Below is a small trained network, with its code and all its weights. Each question gives an input and a class and asks what happens when units are switched off, that is, made to give their printed mean instead of their output.

import numpy as np


def w(rows, s, z=0):
    codes = np.array(rows[::2]) - 128.0
    scale = np.full(codes.shape[1], s)
    scale[-1] = z or s
    return codes * scale


def f(y):
    return y / 2 * (1 + np.tanh(0.7978845608 * (y + 0.044715 * y**3)))


def log_softmax(a):
    a = a - a.max(-1, keepdims=True)
    return a - np.log(np.exp(a).sum(-1, keepdims=True))


def net(x, mask):
    res = np.array(x, float).reshape(1, 5) / 4 @ E
    y = f(res @ A[0][:, :-1].T + A[0][:, -1])
    res = res + np.where(mask, y, B[0][:, -1]) @ B[0][:, :-1]
    return log_softmax(res[-1] @ U[:, :-1].T + U[:, -1])


A, B = {}, {}
E = w([
[182,96,117,128,171,71,222,133],'x0',
[159,226,107,156,100,127,135,195],'x1',
[123,156,151,150,173,112,102,113],'x2',
[119,141,119,122,153,129,124,123],'x3',
[164,160,172,6,116,134,130,130],'x4',
],0.019)
A[0] = w([
[224,133,199,41,145,182,96,144,165],'N0',
[51,165,162,162,98,107,81,130,179],'N1',
[106,116,162,5,89,114,118,47,171],'N2',
[147,248,89,159,99,119,145,243,171],'N3',
[73,134,97,158,142,157,166,131,164],'N4',
[212,240,67,171,121,176,135,202,168],'N5',
[109,124,152,99,144,145,94,89,176],'N6',
[140,59,129,119,141,89,173,42,176],'N7',
[79,47,67,152,132,151,112,87,254],'N8',
[193,96,119,130,200,17,236,162,181],'N9',
[111,90,129,95,115,124,100,93,213],'N10',
[128,95,154,82,162,99,150,79,161],'N11',
[135,188,214,13,110,125,163,106,146],'N12',
[123,174,107,162,123,83,193,165,108],'N13',
[179,199,160,52,116,104,122,176,87],'N14',
[195,116,127,121,179,73,213,141,128],'N15',
[127,128,80,117,113,189,63,126,219],'N16',
],0.012,0.0095)
B[0] = w([
[141,154,132,51,159,166,112,160,226],'N0',
[112,152,126,146,78,155,125,128,178],'N1',
[165,125,154,103,160,164,100,140,225],'N2',
[108,186,103,102,51,149,184,121,233],'N3',
[120,118,139,172,99,102,150,115,154],'N4',
[139,201,70,137,59,105,181,84,226],'N5',
[137,137,176,128,137,157,113,160,172],'N6',
[124,66,115,162,154,151,110,90,206],'N7',
[101,133,157,222,149,151,121,152,205],'N8',
[179,39,79,153,161,112,177,116,251],'N9',
[123,149,159,146,179,121,46,165,179],'N10',
[138,67,121,119,149,164,112,129,189],'N11',
[146,127,168,6,152,141,129,121,237],'N12',
[163,164,92,153,110,68,156,127,169],'N13',
[111,132,174,36,118,107,132,85,209],'N14',
[172,72,97,72,149,117,175,81,210],'N15',
[117,152,176,121,89,177,117,157,181],'N16',
],0.014,0.027)
U = w([
[36,108,245,220,137,139,89,221,229],'0',
[91,183,84,179,35,179,121,152,251],'1',
[122,31,99,216,202,125,158,114,170],'2',
[183,130,45,178,121,41,220,135,77],'3',
[162,163,171,76,200,188,37,239,144],'4',
[85,217,162,16,101,157,141,151,20],'5',
[152,25,123,41,207,175,129,108,114],'6',
[191,122,126,2,139,65,215,84,25],'7',
],0.0089,0.0024)

Each question gives the input, the list of numbers given to net, and the class t.
The units are the neurons (one row each of A and B). Each row of codes is followed by its name. A weight is (code - 128) times the scale printed after its matrix; where a second scale follows, it is the last column's (A, B and U).
mask holds one flag per neuron, in row order. A switched-off neuron (its flag False) gives its mean, the last column of its row in B, instead of its output. The means were averaged over made-up inputs and are rounded, as every weight is.
A unit's drop is (log p(t) with every unit on - log p(t) with that unit switched off) / (log p(t) with every unit on - log p(t) with every unit switched off).
The circuit of an input: a set's keep is (log p(t) with only the set's units on - log p(t) with every unit switched off) / (log p(t) with every unit on - log p(t) with every unit switched off). Starting from the 12 units with the biggest drops (on a tie, the unit counted first), units are removed one at a time, each time the one whose removal leaves the highest keep (on an exact tie, the one counted first), for as long as the keep stays at least 0.8.
units of the circuit, in order: the units of the circuit, biggest drop first
most important unit: the unit with the biggest drop
top k neurons: the k neurons with the biggest drops, biggest first
drop of u: that unit's drop, to one decimal
input [-4,-8,-2,-1,1], class 4: most important unit : N2
input [3,6,-4,-4,0], class 3: units of the circuit, in order : N12; N0
input [3,1,2,-4,0], class 3: units of the circuit, in order : N12; N14
input [-3,0,-4,0,-3], class 0: top 2 neurons : N5; N3
input [1,-7,-8,1,6], class 6: top 2 neurons : N7; N11
input [0,1,-1,-8,-2], class 1: top 2 neurons : N9; N15
input [0,-4,2,-3,-1], class 0: top 2 neurons : N9; N15
input [-1,8,-7,-6,3], class 5: drop of N9 : 0.2
input [-6,-8,3,7,1], class 4: drop of N2 : 0.2
input [6,2,-3,6,0], class 3: drop of N12 : 0.3
input [7,0,3,-3,-8], class 2: drop of N5 : 0.1
